Each row has a name. Each piece below is followed by the name of the row it came from, unless a question asks for something else. Each question is about the rows just above it. Places in a row count from 1.

[-10 -66 -18 -11 -10 -20  -9 -35 -83   1 -29  72 -50] = S
[ -8  71 -80  -4 -83 -82 -49 -83 -82 -20 -83 -83 -82] = P
[ -3 -21 -70 -11 -21 -74 -45  28 -15  -6 -82  51 -29] = D
[ -3 -21 -70 -11 -21 -74 -45  -9 -15  -6 -82  51 -29] = N
which: [ -3 -21 -70 -11 -21 -74 -45  28 -15  -6 -82  51 -29]  D
[-50] is at row and place  S, 13
Where in the named rows is [-49]?  P, 7
Times [-83] occurs in P:  4

[  2  10 -32  -9   0   5  69  -9   3  12  -7   0  -1  -6 -16   1  -5  -9
  13  14  26  20   1  -6   0 -10 -24 -22  -7  -1  -9] -> F
[-14   7  -9   5   1  14  59   1   1  31  16   0   2   6  -9 -16   0  -9
   4  21  27 -15  -2 -40   5  45  -1  -8 -17   2   2] -> K
[  7   6   4  -4  -3  11  -4  -2  -3 -27  -2  -2   2   3  -7  -4   4   1
   1  18  22   5   0 -30   5 -15  19  10 -21   4  -9] -> E
[-10   4 -18   3   1 -13  21   1   1  16 -15   2   1 -13  18   5 -13   9
  -3 -15 -68 -16  -4  17  -4 -12 -59 -29  -1  -1  -6] -> X
[ 10  -9  41  24   3 -41 -89  12  -1 -25 -15  -1  -5  43  19   3  18  15
 -12 -55   1  21   2  37  -5 -38  44  26  39  -1  21] -> Q
Count of [21] in X:  1
Table of tags by key:
[22] -> j215
[-68] -> j304
[4] -> j812
[-2] -> j747
[3] -> j74
[27] -> j994
[1] -> j387
[23] -> j106
Join E by its entry at place 21:  j215
Where do [ 10  -9  41  24   3 -41 -89  12  -1 -25 -15  -1  -5  43  19   3  18  15
 -12 -55   1  21   2  37  -5 -38  44  26  39  -1  21] appear?  Q
which: [-10   4 -18   3   1 -13  21   1   1  16 -15   2   1 -13  18   5 -13   9
  -3 -15 -68 -16  -4  17  -4 -12 -59 -29  -1  -1  -6]  X
[59] is at row and place  K, 7
Count of [-13] in X:  3
[43] is at row and place  Q, 14

